Below is a small trained network, with its code and all its weights. Each question gives an input and a class and asks what happens when units are switched off, that is, made to give their printed mean instead of their output.

import numpy as np


def w(rows, s, z=0):
    codes = np.array(rows[::2]) - 128.0
    scale = np.full(codes.shape[1], s)
    scale[-1] = z or s
    return codes * scale


def f(y):
    return y / 2 * (1 + np.tanh(0.7978845608 * (y + 0.044715 * y**3)))


def log_softmax(a):
    a = a - a.max(-1, keepdims=True)
    return a - np.log(np.exp(a).sum(-1, keepdims=True))


def net(x, mask):
    res = np.array(x, float).reshape(1, 6) / 4 @ E
    y = f(res @ A[0][:, :-1].T + A[0][:, -1])
    res = res + np.where(mask, y, B[0][:, -1]) @ B[0][:, :-1]
    return log_softmax(res[-1] @ U[:, :-1].T + U[:, -1])


A, B = {}, {}
E = w([
[199,211,106,153,82,144,49,160],'x0',
[176,95,114,147,79,112,103,166],'x1',
[126,126,139,85,203,141,70,210],'x2',
[108,116,7,41,65,122,109,55],'x3',
[76,44,147,136,199,40,80,111],'x4',
[99,65,166,99,130,137,178,185],'x5',
],0.011)
A[0] = w([
[118,54,111,43,145,121,156,193,137],'neuron 1',
[95,136,121,50,124,154,165,146,156],'neuron 2',
[156,87,156,169,118,121,102,252,13],'neuron 3',
[177,80,102,150,120,119,48,152,2],'neuron 4',
[148,207,144,124,138,135,79,213,159],'neuron 5',
[94,102,133,89,183,126,55,182,80],'neuron 6',
],0.019,0.0038)
B[0] = w([
[79,162,178,144,185,137,194,86,233],'neuron 1',
[111,58,163,164,153,63,149,89,197],'neuron 2',
[168,117,60,79,24,155,94,57,240],'neuron 3',
[129,165,113,104,143,112,65,71,186],'neuron 4',
[134,112,111,236,138,67,148,209,253],'neuron 5',
[107,124,125,73,178,92,4,194,218],'neuron 6',
],0.012,0.019)
U = w([
[92,185,212,70,177,207,202,100,6],'0',
[152,79,144,48,64,227,183,154,3],'1',
[181,145,2,115,57,125,103,120,169],'2',
[89,75,80,64,129,64,85,23,229],'3',
[85,93,154,130,193,85,132,201,6],'4',
[81,76,195,198,167,89,247,115,255],'5',
],0.0083,0.0068)

Each question gives the input, the list of numbers given to net, and the class t.
The units are the neurons (one row each of A and B). Each row of codes is followed by its name. A weight is (code - 128) times the scale printed after its matrix; where a second scale follows, it is the last column's (A, B and U).
mask holds one flag per neuron, in row order. A switched-off neuron (its flag False) gives its mean, the last column of its row in B, instead of its output. The means were averaged over made-up inputs and are rounded, as every weight is.
A unit's drop is (log p(t) with every unit on - log p(t) with that unit switched off) / (log p(t) with every unit on - log p(t) with every unit switched off).
The circuit of an input: a set's keep is (log p(t) with only the set's units on - log p(t) with every unit switched off) / (log p(t) with every unit on - log p(t) with every unit switched off). Starting from all 6 units, units are removed one at a time, each time the one whose removal leaves the highest keep (on an exact tie, the one counted first), for as long as the keep stays at least 0.8.
circuit, biggest first: the units of the circuit, biggest drop first
most important unit: the unit with the biggest drop
top k neurons: the k neurons with the biggest drops, biggest first
drop when u is switched off: that unit's drop, to one decimal
input [7,-2,7,2,-1,6], class 4: most important unit => neuron 5
input [-5,6,-3,-2,-4,2], class 1: top 3 neurons => [neuron 5; neuron 2; neuron 1]
input [8,-7,-6,-8,5,5], class 2: circuit, biggest first => [neuron 3; neuron 1]
input [1,-7,-1,2,-8,-6], class 5: top 2 neurons => [neuron 3; neuron 6]
input [1,4,-1,0,0,4], class 2: top 3 neurons => [neuron 2; neuron 6; neuron 3]
input [7,-5,0,-8,3,-7], class 2: top 3 neurons => [neuron 1; neuron 3; neuron 2]
input [8,-5,-3,-6,4,-8], class 5: top 3 neurons => [neuron 3; neuron 6; neuron 5]
input [-5,-3,2,5,8,7], class 5: top 3 neurons => [neuron 1; neuron 2; neuron 3]
input [5,-6,-2,-8,8,8], class 3: top 2 neurons => [neuron 3; neuron 6]
input [-2,-3,6,-6,8,-6], class 3: top 2 neurons => [neuron 3; neuron 1]
input [6,-5,8,5,8,7], class 4: top 2 neurons => [neuron 6; neuron 1]
input [-3,2,-8,4,-4,3], class 5: top 4 neurons => [neuron 3; neuron 6; neuron 4; neuron 2]
input [4,6,-7,-1,4,6], class 2: top 2 neurons => [neuron 1; neuron 2]
input [0,-6,4,-2,-4,-4], class 5: top 2 neurons => [neuron 6; neuron 3]
input [-8,8,6,-2,-2,0], class 3: most important unit => neuron 3
input [8,0,5,1,6,-2], class 2: top 2 neurons => [neuron 5; neuron 1]
input [8,-7,1,-5,3,2], class 2: top 2 neurons => [neuron 3; neuron 1]
input [-8,1,4,-4,5,3], class 3: top 3 neurons => [neuron 3; neuron 6; neuron 5]
input [3,-4,8,7,-8,7], class 5: drop when neuron 1 is switched off => 0.0
input [2,-6,5,6,-1,0], class 5: circuit, biggest first => [neuron 3]
input [-7,8,2,7,2,7], class 5: drop when neuron 1 is switched off => 0.4
input [3,-5,-7,5,-3,6], class 5: drop when neuron 2 is switched off => 0.3
input [-3,-7,-3,4,-5,7], class 5: drop when neuron 2 is switched off => 0.1
